(in the rows, 128 means zero)
Each row has a class, written after it.
[125 151 142 129 138 105 111 128 145 129 154 111 154 142 168 111  99 133
 132 143 108 140 172  94  94 177 166 126 186 175 140 112  93 150  92 150
  74 104 115 138 127 153 124 139 100 148 100 159 124 136  86] => L
[101 176  81 136 148 125 127 128 141  99 170  62 152 168 107 155 133 187
  91 125 101 105 147 127 160 136  90 182 139  78 146 117  92  97 116 132
 144  76 133 133 115 161 152 124 193 157 144 136 113 171 136] => R
[109 143 145 130 129  86 138 158 174 155 173  49 138 123 107 158 134 154
 153  74 111 153 132 146  93 115 141  57 150 147 134 106 137 152 136 165
 136 142 115 129 109  99 118  81 188 155 132 127  86  98 119] => R
[116 143 155 130 150  85 135 169 158 147 170  42 143 131  88 144 143 160
 164  89 113 157 135 147  94 118 136  62 149 128 123  92 132 151 141 176
 134 133 130 134 112 109 125  89 172 166 133 113  90  98 105] => V
[117 144 164 120 130 146 144 135 131 142 157 104 156 140 138 144 109 102
 147 140  79 160 162  65  76 170 203  96 166 167 132 109  98 167 108 183
  63  96 106 127 149 142 139 148  71 133  77 154  93 116  82] => F
[ 94 178  69 137 163 125 129 120 101  94 138  69 140 187  83 144 151 178
 104 160 135 118 149 114 146 107 104 173 129  97 140 111  89 111 123 135
 107  83 158 141 105 158 171 115 178 148 130  96 109 173 112] => U
[120 150 156 107 137 111 134 125 141 127 156  97 160 130 158 117 114 134
 134 117 105 151 171  88  91 172 177  92 186 160 133 107  95 153 107 162
  80  93 107 135 128 149 124 148  79 135  88 165 117 127  67] => L
[126 156 160 124 117 139 129 128 142 127 160 107 160 138 148 124  97 121
 148 142  88 160 185  66  82 170 195 118 170 167 130 120  85 160 105 173
  67  96  99 139 143 161 130 150 110 147  87 155 114 139  91] => F
[104 149 146 151 135  87 164 150 167 147 155  46 132 142  88 156 134 141
 147  93 100 169 106 139 105 106 128  55 133 137 141  94 144 149 126 186
  99 141 113 157 108 105 136  78 177 160 118 107 110 104 113] => B
[ 93 170  69 125 160 138 121 143 119  88 174  78 150 170  92 147 150 182
  79 114 120 103 165 110 177 109 113 165 131  80 134 102 111 118 116 160
 109  77 134 131 126 157 158 109 164 155 148 117 109 156 122] => W
[124 144 154 136 123 132 156 117 133 143 178 106 155 138 139 159 115 116
 144 124  78 148 179  60  93 197 193  76 162 170 133 106  94 150  97 186
  81 107 110 117 140 148 145 141  98 142  96 143  88 132  83] => R
[114 151 139 134 121  80 140 163 166 147 171  67 135 116 107 140 136 152
 165 105 109 154 129 154 126 134 147  54 141 146 130  91 138 158 127 188
 118 131 122 158  98 112 125  87 202 167 153 123 101  94 119] => X
[ 82 170  82 123 165 148 127 149 124  95 150  73 153 169  86 149 147 172
  89 124 111 110 144 115 172  98 111 188 127  77 143 105  83 115 136 155
 105  70 131 125 126 162 163 125 159 147 120 127 110 156 132] => F
[ 86 164  73 128 160 152 132 131 107  86 173  70 140 175  98 150 135 186
  79 126 110  96 158 115 172 119 117 164 133  76 147  93  94 103 130 149
 121  76 139 141 119 167 154 109 188 150 147 134 108 169 133] => M
[121 142 166 113 133 157 142 126 128 140 153 117 152 130 141 140 110 105
 145 134  78 142 168  68  84 167 199  94 172 167 130 119  99 161 109 179
  67 110 114 135 160 148 136 146  64 135  82 153  95 121  81] => F
[112 147 153 135 126 111 145 138 136 127 175 109 161 133 167 131  95 121
 136 145 115 149 184  73  98 179 195 119 177 180 133 111  85 165  89 170
  69 118  96 141 146 146 134 151 115 166 105 160 103 128  80] => S
[118 157 156 119 116 110 143 121 149 127 171  93 169 128 168 148 112 130
 140 108  89 160 180  65  92 193 182  80 175 169 133 112  92 157 104 173
  93  92  93 125 131 146 126 154 101 136  83 171  98 127  81] => R
[107 135 143 145 140 101 157 155 155 157 170  63 140 130  97 154 147 146
 162 110 108 158 109 153 117 131 129  61 136 138 122  99 128 161 137 182
 118 130 118 154  91 104 151  81 187 144 137 113 114  84 121] => X
[124 138 145 126 134 121 160 127 143 137 182 105 147 142 149 148 106 117
 134 123  89 143 160  75  94 188 207  81 174 172 136  92 103 163  94 179
  85 105 118 126 145 147 134 144  82 157  94 153  92 121  73] => D
[127 135 151 130 140 146 146 128 122 133 167 113 145 133 168 141 106 116
 143 132  93 128 172  64  84 178 208  82 171 163 137 102 100 162 101 175
  81 120 117 134 155 149 125 134 102 149 104 157  88 127  75] => M
[118 135 154 130 140 139 157 124 117 129 168 110 152 144 169 143 104 124
 141 142  87 140 157  70  82 182 200  79 175 160 139 103 100 153  98 182
  86 110 121 141 154 153 134 130  97 142  98 165 103 124  73] => M
[ 85 144 139 144 137  84 181 151 148 153 148  47 137 147  80 160 143 143
 148 109 110 167 116 147  86 115 135  76 138 145 123  97 130 157 129 192
 109 152 115 153 102  87 152  77 183 168 130 110 109  89 116] => S
[125 146 155 121 130 116 130 129 140 143 164 112 153 143 155 133 106 125
 126 124  85 135 160  95  94 180 188  81 182 166 136 103 100 148 102 161
  79  97 120 127 135 145 130 143  71 136  99 164 110 132  73] => L
[ 93 145 137 150 146  98 170 150 141 151 159  41 132 149  96 158 142 155
 150 104  98 157  99 143  88 104 133  62 143 134 132  98 119 156 135 191
 110 146 139 154 100 105 153  53 178 156 126 119 107  97 110] => M
[130 138 164 129 145 135 150 120 116 132 152 100 157 150 144 137 108 111
 148 135  87 145 171  73  85 178 190  91 173 169 134  99  86 155 105 177
  78 108 113 116 152 154 132 143  74 132  78 141  96 134  61] => V
[130 141 152 128 127 134 140 136 132 134 172 119 152 125 161 140 112 108
 152 131  84 127 176  73 119 199 196  66 170 168 145 102 105 162 102 183
  79 102 115 140 145 149 136 145  92 133 113 153 101 116  70] => X
[100 177  82 128 162 139 117 140 108 111 134  60 139 185  81 148 137 174
  99 142 106 123 149 111 145 105 100 187 125  93 131 118  95 103 122 153
  99  63 142 122 101 159 179 128 161 147 132 112 107 158 146] => F
[119 131 157 136 124 133 159 122 129 147 178 109 164 133 144 142 103 109
 132 125  88 142 165  71 113 179 187  83 169 173 150  93  93 170  79 191
  76 109 111 132 151 149 137 143  85 156  94 143  95 133  78] => Y
[108 184  80 135 145 120 114 133 129  79 156  73 143 173 104 145 122 183
  84 123 106 117 149 113 151 118 103 165 138  77 142 111 101  92 123 125
 119  76 131 152 125 171 144 133 193 145 133 129 117 179 119] => B
[118 160 155 104 135 108 125 117 132 124 144 102 154 134 153 115 112 134
 137 134 109 152 172  86  79 178 185  97 185 157 132 116  98 148  94 160
  87  94 108 132 140 152 128 152  72 143  91 160 122 132  69] => L
[ 91 170  73 122 157 128 118 145 118  89 168  75 153 172  91 147 156 182
  81 124 123 108 155 112 171 112 102 159 131  78 129 106 109 117 124 160
 116  79 137 124 115 161 162 108 165 159 147 114 117 156 128] => W
[ 92 166  67 127 164 147 114 135 120  91 164  80 136 164  94 154 146 180
  91 105 108  96 159 117 186 124 123 153 132  81 146  99  97 116 126 144
 110  74 134 130 121 163 154 128 173 136 144 125 103 149 118] => X
[124 147 153 137 122 123 134 121 121 123 168 107 149 144 171 129  99 130
 142 159 109 144 180  64  89 184 188 105 170 164 138 110  82 152  89 166
  82 111 113 140 149 168 137 131 119 157 108 155 119 139  91] => M
[ 79 163  72 135 158 152 138 130 108  87 183  74 140 170  70 146 158 176
  93 122 125 112 166 114 183 111 116 167 131  77 138 100 100 126 137 150
 110  84 151 140 114 152 161 110 157 149 141 114 105 159 110] => U
[ 90 172  73 121 157 132 120 142 120  85 164  73 160 172  96 151 148 178
  77 118 122  95 155 114 175 112 116 163 128  77 138 103 104 115 117 150
 116  77 134 130 129 162 152 112 170 155 146 117 114 161 122] => W
[106 144 145 140 151  90 156 149 143 143 142  40 137 138  83 150 142 139
 165  97 109 167 117 143  87 107 129  73 140 135 129  96 120 156 139 183
 104 136 128 134 102 105 144  69 154 149 125  95 101  96 104] => V
[108 152 137 128 123  76 135 164 176 159 166  57 138 129 107 124 138 161
 138 101 112 158 125 168 111 117 132  69 145 141 121  91 140 154 117 182
 118 126 129 156  86 110 115  75 164 174 151 119 106 113 115] => L
[ 85 154 135 135 137 100 161 153 159 139 164  51 132 143  82 148 143 149
 168 108 123 158 125 152  78 110 151  61 147 138 122 103 121 170 148 179
 124 137 130 157  98 101 130  74 191 168 127 119  93  98  94] => U
[108 130 159 128 135 133 147 122 123 131 168 101 160 120 147 142 104  97
 136 120  91 144 167  64  91 170 190  82 176 167 153  98  97 177  91 187
  72 117 109 132 144 148 136 150  77 152  96 147  88 128  80] => Y
[ 98 163  81 138 154 126 128 127 129 105 151  66 151 175 103 139 129 169
  89 133 109 108 144 116 165 126  95 188 137 100 157 103 100 108  98 135
 133  77 128 138 113 165 154 122 192 161 149 117 117 180 138] => Y
[123 157 155 108 124 104 155 124 142 123 166  91 157 136 154 127 115 139
 133 144 107 162 163  75  87 190 186  82 181 165 127 111  99 158  99 161
  96  98 107 136 137 156 127 151  97 152  80 159 111 120  77] => D
[122 132 147 124 135 141 143 127 121 129 162 125 150 132 161 148 110 111
 151 132  90 132 166  76 103 191 199  77 167 162 133 104  95 163 101 178
  82 103 112 134 154 147 149 154  91 128  98 160  95 107  75] => X
[ 89 165  75 132 160 142 136 128 124 105 171  74 150 176  93 162 142 186
  83 126 108 100 157 117 180 126  98 169 132  88 146 106  90 100 119 146
 123  77 138 120 125 158 171 110 160 149 136 121 106 169 136] => R
[106 170  78 150 166 114 130 123 106  97 129  71 136 179 100 149 135 169
  89 128 119 130 134 110 158  98  95 182 124  91 137 101 113  87 111 139
  99  75 138 134 115 161 168 129 179 139 125 106 111 173 128] => B
[ 97 139 138 149 145  95 163 146 168 165 152  44 139 144  95 168 141 148
 158  90 101 156 116 147  92 118 122  77 142 141 135 103 128 151 123 178
 121 135 121 133  96 101 148  66 180 159 131 109 105 101 117] => R
[ 78 142 138 144 150  77 181 158 155 154 154  47 136 140  86 167 142 146
 149  97 114 175 110 150  93 109 144  69 137 139 130  95 124 159 111 191
 103 146 117 147 110  84 159  76 177 177 134 114  99  78 110] => S
[ 97 164  80 136 150 127 128 131 131 103 162  64 153 175 101 145 119 182
  91 131 116 104 145 118 156 117  97 186 137  97 157 106  85 107 103 139
 132  77 140 141 124 175 147 123 186 166 145 121 112 179 123] => Y
[110 173  75 129 154 137 113 131 127  86 170  80 143 169 112 145 131 187
  98 136 118  99 159 123 167 142 105 176 137  86 145 115  81 102 114 122
 128  70 129 143 125 177 146 129 205 144 155 127 120 162 126] => X
[100 177  77 132 142 119 126 121 123 104 156  61 144 176  92 159 138 188
  90 131 109 123 162 115 157 127  94 170 126 100 141 112  90 101 110 142
 118  70 136 121 101 161 164 116 184 150 147 114 104 173 146] => R
[119 145 153 126 122 126 135 131 144 125 159  96 161 129 169 115  92 120
 139 135 103 143 177  67 101 178 171 101 181 173 152 112  92 167  83 174
  82 102  98 147 131 163 131 156 123 161 109 154 104 145  88] => Y
[127 156 168 116 136 113 127 127 126 103 151  85 162 137 149 125 104 123
 153 138 102 163 200  62  74 182 194  95 175 158 134 110  80 147 111 162
  79  94 100 122 141 167 124 157 100 134  93 151 110 143  68] => V
[ 94 176  73 126 161 121 144 139 128  94 168  64 151 180  97 149 133 185
  85 139 107 109 154 117 162 133 109 182 133  90 149 106  94  94 104 141
 131  87 125 155 118 155 156 125 195 170 150 127 118 173 121] => S
[118 148 143 136 139 108 158 128 149 123 162 116 150 136 158 132 109 126
 142 161 104 146 157  71 101 181 189 115 181 165 144 112 102 161  90 169
  79 108 113 143 148 159 152 134  88 168  97 152 118 124  81] => D
[110 139 147 125 132  79 148 154 169 162 167  45 152 118 100 152 130 149
 149  87 112 145 116 154  98 111 123  57 153 149 132  99 134 158 127 175
 137 143 124 149 103 105 119  93 180 174 129 124  87 100 117] => Y
[108 160  93 134 159 126 118 129  98  88 144  70 151 181  96 137 137 174
 100 130 114 124 163 112 158 117 106 180 131  97 140  93 111  95 114 126
 123  58 131 130 106 171 153 118 182 129 152 100 112 178 127] => V
[108 153 159 112 136 101 159 131 133 118 159  94 165 128 147 133 112 126
 141 134 114 167 186  68  88 182 200  91 172 164 139 110  88 154  99 174
  81 108  91 135 146 139 137 153 115 160  87 163 105 121  72] => S
[ 84 161  82 125 166 150 144 134  97  84 167  62 137 171 106 149 144 187
  80 132 119 101 151 112 165 113 104 170 139  80 142  95  89 102 133 152
 113  92 141 137 129 166 155 102 172 142 137 136 116 162 127] => M
[113 170  81 127 164 139 116 137 117  87 167  59 151 187  94 137 133 178
  97 120  96 109 166 110 155 124 104 172 137  79 145  97  86 103 122 136
 134  69 138 129 107 180 139 122 177 148 147 106 108 185 118] => V
[115 147 148 129 134 115 166 128 144 131 166 102 147 142 142 142 115 124
 136 128  84 154 156  72  95 187 203  80 180 159 139  91 111 161  88 178
  78 102 115 133 141 152 142 143  93 158  85 152 100 118  65] => D
[116 149 147 114 130  84 124 181 178 138 180  46 152 120 105 143 141 158
 155  86 118 146 132 143  84 106 150  37 148 128 116 119 152 173 138 183
 138 139 120 147 103 107 115  88 183 180 148 128  88  88 110] => W
[106 144 136 139 139 107 156 159 160 152 166  56 130 131 100 160 140 150
 160 106 101 144 105 154 109 127 124  60 134 147 137 106 119 164 130 180
 111 144 136 163 103 104 143  71 175 152 143 112 105  85 110] => X
[100 172  71 131 157 119 117 125 126 103 158  77 139 174 101 134 132 178
  81 121 111  95 138 140 164 112 105 192 146  84 139 108  89  97 109 126
 121  79 144 138 117 165 146 114 144 143 146 130 123 167 117] => L
[ 91 161  64 135 168 117 148 132 113  94 145  67 135 185  93 155 152 178
  80 128 113 127 131 115 156 114 105 179 135  87 144  91 106 116 106 140
 114  76 148 117 113 159 174 109 163 157 138 107 109 153 132] => D
[115 140 146 132 140 121 173 125 132 133 176 107 147 147 142 156 113 126
 131 124  86 147 153  73  96 181 209  87 170 165 136  94 103 158  94 181
  81 104 119 124 154 148 148 134  83 154  84 155  97 122  71] => D
[ 89 177  69 133 160 119 147 135 108  99 149  65 142 180  90 152 137 177
  84 140 115 127 157 116 155 116 119 185 126  93 136 110  89 109 103 148
 107  82 132 138 113 144 175 116 179 164 150 116 104 163 135] => S
[128 168 169 117 133 108 145 116 132 117 142  92 152 131 159 129 108 129
 137 128 105 172 173  62  87 171 179  77 172 166 133 120  95 146 101 165
  66  96  89 140 142 156 133 159 104 139  69 158 114 143  71] => B
[105 176  76 146 162 111 126 122 114 100 142  78 141 179  87 154 141 166
  84 114 105 125 147 109 164 101 106 158 134  92 141  94 105 101 113 140
 104  72 136 125 119 163 168 123 179 145 123 108  94 172 121] => B
[133 147 149 139 126 120 139 119 115 129 164 103 157 143 170 127  96 127
 142 172 107 148 173  62  88 189 186 113 169 171 146 109  89 155  78 169
  72 115 111 147 151 160 132 125 110 153  94 151 118 135  84] => M
[118 151 153 106 137 103 129 129 146 126 157 101 153 130 156 122 114 141
 140 118 112 151 173  91  85 169 177  90 182 157 131 108  93 147 106 159
  90  95 110 133 134 152 121 149  88 143  97 164 118 124  70] => L
[109 158 145 130 113  90 156 154 184 159 182  40 145 119 104 147 133 167
 151  98 104 159 140 150 117 130 135  71 136 151 121 102 120 161 121 195
 121 130 113 154  87 110 121  87 193 182 147 128  93 118 124] => R
[109 151 143 123 126  76 135 164 163 137 160  51 149 124  97 147 150 149
 154  96 123 154 117 147  87 105 149  56 146 135 114 113 159 170 128 185
 132 137 126 138 122  99 118  83 171 166 148 121  91  80 102] => W
[113 155 152 104 132 105 125 123 135 117 152  98 155 131 155 128 111 134
 135 119 109 150 175  85  76 174 181  94 178 162 135 105  93 149 104 159
  83 100 111 137 136 151 121 150  87 140  97 162 117 128  75] => L
[121 155 162 116 131 105 138 130 139 134 149  85 163 123 151 121 110 128
 141 132 107 156 186  67  98 175 177  77 173 174 152 109  90 166  88 178
  80  95  95 137 123 155 128 157 115 157  95 151 105 141  85] => Y
[119 150 152 129 141  93 137 171 162 141 179  41 147 135  90 137 137 153
 162  98 105 149 141 148  95 130 133  47 153 131 125  98 130 151 143 182
 138 129 122 139 103 116 117  85 174 164 138 114  89 101 103] => V
[124 131 148 129 138 131 143 122 118 130 160 116 156 143 140 145 122 109
 137 139 100 141 165  74  88 160 192 101 169 161 128 115 110 172  85 185
  75 118 123 115 163 146 141 133  64 146  99 145 101 114  64] => W
[113 155 146 130 128 105 156 129 133 131 164 109 165 144 156 130 105 126
 138 151 105 153 185  72 106 185 190 110 171 172 136 105  88 154  77 177
  83 114  93 153 147 142 152 144 120 172 103 148 116 133  85] => S
[111 160 141 139 105  83 142 163 192 161 185  48 149 125 105 145 126 169
 146 103 103 171 137 152 112 146 132  60 138 151 123  97 127 162 124 198
 115 123 115 145  79 106 118  86 203 184 141 128  96 118 122] => R
[105 174  72 134 166 121 120 133 114 100 148  70 149 186  91 149 147 178
  93 141 118 109 153 117 150 108 103 178 129  85 129 114 103 111 105 153
 118  73 145 124 111 161 174 117 180 164 157 108 115 163 132] => W
[128 158 158 109 122 106 129 129 129 112 167  96 167 123 159 125 122 127
 139 125 107 155 184  64  89 174 186  88 173 162 120 123 114 168  98 182
  88  95 103 131 135 152 126 150  98 150 102 163 104 121  75] => W
[118 133 157 128 135 138 166 125 129 146 170  98 165 134 148 141 101 105
 138 128  89 136 163  66 109 180 187  83 173 179 151  92  94 164  84 191
  74 101 106 135 141 150 139 149  86 148  98 143  95 137  72] => Y
[100 171  73 125 146 123 144 128 131  92 189  62 148 172  82 144 142 187
  67 120 103 117 160 120 193 135 114 154 141  84 137  92 102 109 113 144
 117  70 135 131 106 169 159 117 167 160 140 125 116 168 127] => D
[ 98 180  86 114 149 141 112 139 126  94 144  64 147 175  89 139 132 177
 101 138 102 122 153 108 137 109 108 185 132  94 140 119  92 110 135 147
 116  63 135 138 107 167 155 129 178 151 130 126 105 168 142] => F
[122 144 146 130 137  71 121 172 161 148 179  68 138 111 105 145 148 151
 165  99 117 146 124 149 109 129 143  40 144 136 143  96 145 153 139 172
 146 134 121 145 108 108 120  92 205 158 139 126  85  86 117] => X
[ 83 163  74 129 169 138 124 136 128 104 162  87 137 178  92 144 144 193
  78 112 118  96 140 137 174 103  99 177 139  79 146  95  87 106 128 134
 115  75 147 133 123 156 162 117 137 144 139 127 126 162 120] => L
[120 141 159 117 139 143 147 136 128 137 172 103 160 130 130 146 115 108
 145 122  78 153 162  71  98 168 188  86 167 155 138 106 106 162  99 187
  69 100 113 129 147 136 142 150  67 136  81 152  92 102  79] => F
[ 96 173  80 143 160 133 139 133 124  88 172  77 147 169  84 155 140 176
  72 101 100 114 151 113 191 107 112 149 130  71 145  90 105  99 119 147
 108  82 130 139 137 158 166 124 174 149 118 121 102 171 120] => B
[111 154 152 108 129 102 159 139 140 123 153  92 160 128 152 133 118 134
 138 123 110 162 182  76 100 171 196  84 169 167 133 107  92 165  89 173
  80 111  95 139 144 137 122 159 113 158 105 162 100 115  66] => S
[124 146 161 132 128 138 155 116 128 127 159 118 149 137 145 152 106  99
 129 111  77 141 168  62  97 173 204  67 170 169 133 100 109 154 108 176
  67 110 106 132 165 146 136 150  75 131  76 153  89 135  61] => B
[100 168  75 140 155 120 131 113 121 107 146  69 143 171  87 162 148 174
  96 130 108 122 155 113 161 126  91 178 129  96 137 112 103  97 111 146
 119  79 140 112 103 158 179 114 173 153 149 105 109 168 144] => R
[118 127 153 128 135 132 162 125 130 143 164 101 162 132 151 141 105 112
 137 134  96 146 155  68 105 180 169  90 167 174 153  98  96 168  84 190
  70 116 114 135 148 145 140 143  81 154  91 142 102 125  82] => Y
[ 96 150 141 139 117  74 157 173 177 144 190  53 148 128 108 140 126 157
 139 103 109 178 135 151 111 125 162  70 146 144 124  97 139 168 118 188
 115 135 106 156 100  98 111  87 200 186 153 135  95  97 119] => S
[ 95 181  71 137 158 121 132 121 103  87 142  67 140 181  85 141 147 176
 109 147 130 118 156 114 150 106 113 182 136  94 144 116  98 114 116 127
 115  75 146 139 109 156 163 114 179 145 137 112 108 164 108] => U
[105 174  82 133 150 130 128 136 147 106 172  63 157 181 104 154 132 200
  92 132 102 100 157 121 169 140  90 185 135  80 147 111  91  91 119 130
 145  74 128 136 113 167 156 121 207 166 142 132 126 183 140] => R
[124 138 145 139 151 128 133 130 123 142 159 123 140 132 156 153 116 107
 155 141 101 129 155  74  97 190 190  80 164 167 151 107  96 161  92 176
  75 110 122 127 160 141 147 145  76 135  91 145  92  99  67] => X
[118 150 161 116 121 115 142 128 131 128 164  90 164 120 155 130 106 120
 132 122 106 154 186  68  94 177 174  79 177 176 141 105  93 162  94 177
  79  96 102 131 130 156 127 150 108 151  93 153  90 138  80] => Y
[123 151 160 107 130 124 142 122 128  99 151  87 163 135 158 121 109 118
 146 125  91 158 197  64  92 182 184  99 174 163 132 101  86 157 109 171
  81 100  94 132 136 164 117 150  96 137  96 153 108 142  76] => V
[ 86 165  71 123 162 135 141 122 124  84 175  67 142 170  81 154 145 191
  68 100 111 111 160 116 176 123 128 169 136  82 140  93  98 115 131 147
 116  80 141 128 122 164 156 114 167 162 125 126 108 163 128] => D
[ 80 142 136 143 149  83 174 159 156 149 165  52 140 139  98 158 135 146
 145  97 113 168 110 153  92 110 144  68 142 144 129  96 135 154 123 193
 113 147 121 155 108  84 146  74 178 176 137 115  99  86 115] => S
[ 97 155 137 141 141  96 162 146 148 144 166  44 135 148  80 151 148 145
 165 112 117 162 127 140  80 114 143  58 143 141 136 106 129 162 141 174
 114 130 132 154  89 105 133  65 181 161 128 103 101 106  94] => U
[ 99 179  79 136 151 124 125 132 111  88 164  75 144 183  99 136 141 181
 104 150 133 110 153 114 152 116 114 184 132  84 149 109  99 102 125 119
 140  71 133 148 114 164 144 123 194 146 131 121 122 182 111] => U
[ 79 155  74 135 166 150 141 129 101  88 175  70 138 172  94 157 146 181
  81 112 113  99 149 113 169 109 119 171 126  75 147  93  87 115 126 154
 124  86 145 133 129 164 151 102 163 146 139 134 108 157 120] => M
[ 86 170  72 125 154 119 145 137 128  87 178  70 140 171  84 155 151 190
  71 123 106 112 144 121 179 135 110 160 140  74 146  90 110 108 119 148
 126  76 141 136 122 163 160 111 160 164 134 131 114 154 126] => D
